Below is a small trained network, with its code and all its weights. Each question gives an input and a target symbol and asks what happens when units are switched off, that is, made to give their printed mean instead of their output.

import numpy as np


def w(rows, s, z=0):
    codes = np.array(rows[::2]) - 128.0
    scale = np.full(codes.shape[1], s)
    scale[-1] = z or s
    return codes * scale


def f(y):
    return y / 2 * (1 + np.tanh(0.7978845608 * (y + 0.044715 * y**3)))


def softmax(a):
    e = np.exp(a - a.max(-1, keepdims=True))
    return e / e.sum(-1, keepdims=True)


def log_softmax(a):
    a = a - a.max(-1, keepdims=True)
    return a - np.log(np.exp(a).sum(-1, keepdims=True))


def net(x, mask):
    ids = ['αγδζηθξσ'.index(c) for c in x.split()]
    T = len(ids)
    res = E[ids] + P[:T]
    q, k, v = (res @ M[0].T for M in (Q, K, V))
    z = softmax(np.where(np.tri(T) > 0, q @ k.T / 2**0.5, -1e9)) @ v
    res = res + np.where(mask[0], z, O[0][:, -1]) @ O[0][:, :-1]
    y = f(res @ A[0][:, :-1].T + A[0][:, -1])
    res = res + np.where(mask[1:17], y, B[0][:, -1]) @ B[0][:, :-1]
    return log_softmax(res[-1] @ U[:, :-1].T + U[:, -1])


Q, K, V, O, A, B = {}, {}, {}, {}, {}, {}
E = w([
[178,164,154,103,224],'α',
[232,183,210,148,51],'γ',
[92,46,176,124,126],'δ',
[56,108,167,87,153],'ζ',
[153,179,153,164,196],'η',
[7,128,138,109,58],'θ',
[100,72,104,169,104],'ξ',
[82,165,68,125,183],'σ',
],0.017)
P = w([
[122,253,166,83,14],'0',
[178,155,145,86,115],'1',
[163,120,151,113,121],'2',
[104,96,140,146,123],'3',
[110,81,154,155,140],'4',
[90,64,153,141,141],'5',
],0.0071)
Q[0] = w([
[65,158,182,217,136],'h1',
[104,153,247,139,172],'h1',
],0.016)
K[0] = w([
[138,110,77,197,179],'h1',
[84,162,80,247,142],'h1',
],0.016)
V[0] = w([
[145,70,12,127,25],'h1',
[96,202,15,157,192],'h1',
],0.011)
O[0] = w([
[57,15,63,204,73,2],'h1',
[254,124,98,20,70,90],'h1',
],0.0068,0.0041)
A[0] = w([
[169,81,72,68,101,119],'n1',
[102,74,126,50,160,178],'n2',
[129,110,198,131,150,38],'n3',
[120,105,83,75,197,93],'n4',
[67,153,72,95,160,41],'n5',
[137,100,117,154,156,113],'n6',
[111,249,74,156,59,4],'n7',
[117,126,139,130,131,14],'n8',
[139,68,74,151,82,59],'n9',
[86,121,125,158,62,242],'n10',
[94,140,132,130,122,33],'n11',
[99,72,64,130,141,83],'n12',
[135,136,102,110,124,49],'n13',
[146,147,62,156,114,89],'n14',
[167,164,148,194,93,112],'n15',
[90,169,99,189,182,9],'n16',
],0.012,0.004)
B[0] = w([
[97,140,250,198,121,197],'n1',
[168,178,96,155,154,193],'n2',
[84,116,59,132,182,185],'n3',
[99,100,148,198,107,162],'n4',
[86,183,205,142,66,152],'n5',
[142,84,107,117,145,123],'n6',
[220,102,160,127,161,187],'n7',
[103,133,140,128,124,113],'n8',
[148,207,157,142,162,133],'n9',
[172,56,114,108,173,211],'n10',
[102,99,139,111,100,130],'n11',
[135,148,94,175,152,142],'n12',
[120,159,173,147,145,119],'n13',
[113,152,159,150,168,117],'n14',
[60,139,72,159,184,253],'n15',
[211,112,170,131,153,169],'n16',
],0.018,0.007)
U = w([
[160,158,161,24,237,222],'α',
[119,203,67,176,187,121],'γ',
[75,138,169,79,255,85],'δ',
[3,188,153,25,208,144],'ζ',
[194,253,37,37,158,114],'η',
[55,97,181,17,213,1],'θ',
[203,113,15,135,89,194],'ξ',
[217,213,114,155,54,128],'σ',
],0.0058,0.0057)

Each question gives the input, a string of symbols that net reads in full, and the target symbol t.
The units are the heads (2 rows each of Q, K, V and O) and the neurons (one row each of A and B). Each row of codes is followed by its name. A weight is (code - 128) times the scale printed after its matrix; where a second scale follows, it is the last column's (O, A, B and U).
mask holds one flag per unit, heads first, then neurons. A switched-off unit (its flag False) gives its mean, the last column of its rows in O or B, instead of its output. The means were averaged over made-up inputs and are rounded, as every weight is.
A unit's drop is (log p(t) with every unit on - log p(t) with that unit switched off) / (log p(t) with every unit on - log p(t) with every unit switched off).
The circuit of an input: a set's keep is (log p(t) with only the set's units on - log p(t) with every unit switched off) / (log p(t) with every unit on - log p(t) with every unit switched off). Starting from the 12 units with the biggest drops (on a tie, the unit counted first), units are removed one at a time, each time the one whose removal leaves the highest keep (on an exact tie, the one counted first), for as long as the keep stays at least 0.8.
units of the circuit, in order: the units of the circuit, biggest drop first
top k neurons: the k neurons with the biggest drops, biggest first
drop when u is switched off: that unit's drop, to one decimal
input γ σ σ γ γ ζ, target σ: units of the circuit, in order : h1; n2; n15; n1
input γ θ η δ σ ξ, target ξ: top 2 neurons : n1; n15
input γ η ζ ζ, target η: units of the circuit, in order : h1; n2; n1
input ξ α σ θ θ, target α: units of the circuit, in order : n10; n15
input γ ζ ξ ζ δ, target ξ: top 4 neurons : n1; n15; n10; n12
input α ζ α η, target η: units of the circuit, in order : h1; n1
input ξ θ ζ θ, target ξ: units of the circuit, in order : n10; n1; h1
input σ η γ θ, target α: units of the circuit, in order : h1; n15
input γ γ σ γ θ δ, target σ: units of the circuit, in order : h1; n15; n2; n1
input ζ γ θ, target θ: units of the circuit, in order : h1; n10; n11; n15
input ζ γ α γ, target γ: top 2 neurons : n15; n10
input γ γ γ, target δ: top neuron : n2
input σ α σ, target σ: top 2 neurons : n15; n4
input γ ζ γ δ γ, target δ: top 2 neurons : n2; n10
input ξ θ γ γ, target ξ: drop when n10 is switched off : 0.5
input σ γ γ ξ ζ, target ξ: drop when n16 is switched off : 0.0
input γ ζ γ σ σ, target σ: drop when n3 is switched off : 0.2
